Below are the code and all the weights of a small trained network. Each question names an input and a class and asks about switching units off, where a switched-off unit gives its printed mean instead of its output.

import numpy as np


def w(rows, s, z=0):
    codes = np.array(rows[::2]) - 128.0
    scale = np.full(codes.shape[1], s)
    scale[-1] = z or s
    return codes * scale


def norm(h):
    return h / np.sqrt((h * h).mean(-1, keepdims=True) + 1e-5)


def f(y):
    return y / 2 * (1 + np.tanh(0.7978845608 * (y + 0.044715 * y**3)))


def log_softmax(a):
    a = a - a.max(-1, keepdims=True)
    return a - np.log(np.exp(a).sum(-1, keepdims=True))


def net(x, mask):
    res = np.array(x, float).reshape(1, 3) / 4 @ E
    u = 0
    for l in range(4):
        y = f(norm(res) @ A[l][:, :-1].T + A[l][:, -1])
        res = res + np.where(mask[u : u + 4], y, B[l][:, -1]) @ B[l][:, :-1]
        u += 4
    return log_softmax(norm(res)[-1] @ U[:, :-1].T + U[:, -1])


A, B = {}, {}
E = w([
[98,111,8,213,208,146],'x0',
[8,211,159,101,160,154],'x1',
[161,240,116,161,148,2],'x2',
],0.0049)
A[0] = w([
[156,91,85,2,119,94,194],'0.n1',
[178,146,103,99,122,218,3],'0.n2',
[33,190,135,123,96,162,102],'0.n3',
[129,91,173,108,122,124,206],'0.n4',
],0.0064,0.0022)
B[0] = w([
[87,161,67,152,113,100,185],'0.n1',
[95,123,174,216,152,191,100],'0.n2',
[142,193,85,221,38,161,252],'0.n3',
[2,84,164,203,167,158,183],'0.n4',
],0.008,0.0025)
A[1] = w([
[143,147,205,87,35,130,41],'1.n1',
[170,170,67,183,254,194,6],'1.n2',
[116,141,136,91,118,113,59],'1.n3',
[224,56,127,144,87,133,139],'1.n4',
],0.0079,0.0024)
B[1] = w([
[97,52,103,45,131,106,216],'1.n1',
[110,23,171,2,4,76,252],'1.n2',
[164,70,101,60,60,211,113],'1.n3',
[136,238,153,129,30,193,202],'1.n4',
],0.008,0.003)
A[2] = w([
[167,108,202,1,166,142,66],'2.n1',
[174,150,110,146,178,5,231],'2.n2',
[144,73,116,123,181,242,99],'2.n3',
[104,68,142,134,252,115,7],'2.n4',
],0.0074,0.0022)
B[2] = w([
[38,97,136,171,145,81,152],'2.n1',
[91,113,206,140,165,209,253],'2.n2',
[142,161,249,103,159,174,154],'2.n3',
[152,104,65,142,59,134,106],'2.n4',
],0.011,0.0041)
A[3] = w([
[69,118,141,192,66,117,214],'3.n1',
[77,144,165,142,128,84,198],'3.n2',
[143,2,77,17,138,127,5],'3.n3',
[48,196,44,60,159,162,75],'3.n4',
],0.008,0.0017)
B[3] = w([
[255,105,96,92,132,67,255],'3.n1',
[134,68,118,135,150,145,226],'3.n2',
[104,77,130,86,159,103,193],'3.n3',
[121,142,110,118,100,155,189],'3.n4',
],0.013,0.0045)
U = w([
[89,32,94,50,128,46,159],'0',
[115,155,206,138,216,187,194],'1',
[179,222,44,138,17,165,174],'2',
[201,105,82,148,194,100,145],'3',
[41,111,44,254,106,86,2],'4',
],0.011,0.0038)

Each question gives the input, the list of numbers given to net, and the class t.
The units are the neurons (one row each of A and B). Each row of codes is followed by its name. A weight is (code - 128) times the scale printed after its matrix; where a second scale follows, it is the last column's (A, B and U).
mask holds one flag per neuron, layer by layer. A switched-off neuron (its flag False) gives its mean, the last column of its row in B, instead of its output. The means were averaged over made-up inputs and are rounded, as every weight is.
A unit's drop is (log p(t) with every unit on - log p(t) with that unit switched off) / (log p(t) with every unit on - log p(t) with every unit switched off).
The circuit of an input: a set's keep is (log p(t) with only the set's units on - log p(t) with every unit switched off) / (log p(t) with every unit on - log p(t) with every unit switched off). Starting from the 12 units with the biggest drops (on a tie, the unit counted first), units are removed one at a time, each time the one whose removal leaves the highest keep (on an exact tie, the one counted first), for as long as the keep stays at least 0.8.
units of the circuit, in order: the units of the circuit, biggest drop first
k most important neurons: the k neurons with the biggest drops, biggest first
k most important neurons of layer l: the k neurons of layer l with the biggest drops, biggest first
drop when u is switched off: that unit's drop, to one decimal
input [6,7,8], class 1: most important neuron : (2.n2)
input [-4,4,8], class 1: units of the circuit, in order : (1.n2, 2.n2)
input [6,-8,-6], class 2: 2 most important neurons of layer 2 : (2.n2, 2.n3)
input [-1,2,1], class 3: 2 most important neurons : (3.n1, 1.n4)
input [5,-1,6], class 1: 3 most important neurons : (2.n2, 1.n1, 0.n4)
input [7,6,-1], class 0: 3 most important neurons : (1.n2, 1.n4, 3.n3)
input [-5,-7,-8], class 1: units of the circuit, in order : (2.n3, 1.n2)
input [-3,-3,5], class 1: units of the circuit, in order : (1.n2, 2.n2)
input [-2,1,-3], class 3: 2 most important neurons of layer 0 : (0.n4, 0.n1)
input [3,-4,0], class 2: 2 most important neurons : (1.n4, 0.n4)
input [-2,-7,-5], class 2: 3 most important neurons : (1.n4, 2.n2, 0.n1)
input [2,-7,8], class 1: 2 most important neurons : (2.n2, 0.n3)
input [-3,-3,7], class 1: 2 most important neurons : (2.n2, 1.n2)
input [2,-6,-2], class 2: units of the circuit, in order : (1.n4)
input [8,6,7], class 0: 3 most important neurons : (1.n2, 2.n3, 1.n4)
input [0,8,-4], class 2: 2 most important neurons : (0.n3, 2.n2)
input [2,5,7], class 1: 2 most important neurons : (2.n2, 1.n4)
input [7,-5,5], class 0: 2 most important neurons : (1.n2, 0.n3)
input [6,7,2], class 2: 2 most important neurons of layer 3 : (3.n4, 3.n3)
input [1,-3,7], class 1: units of the circuit, in order : (2.n2)
input [8,-3,1], class 0: drop when 1.n2 is switched off : 3.4
input [-4,-8,-5], class 2: drop when 1.n4 is switched off : 1.5
input [8,1,4], class 0: drop when 1.n2 is switched off : 2.3
input [0,-8,2], class 2: drop when 2.n1 is switched off : 0.0
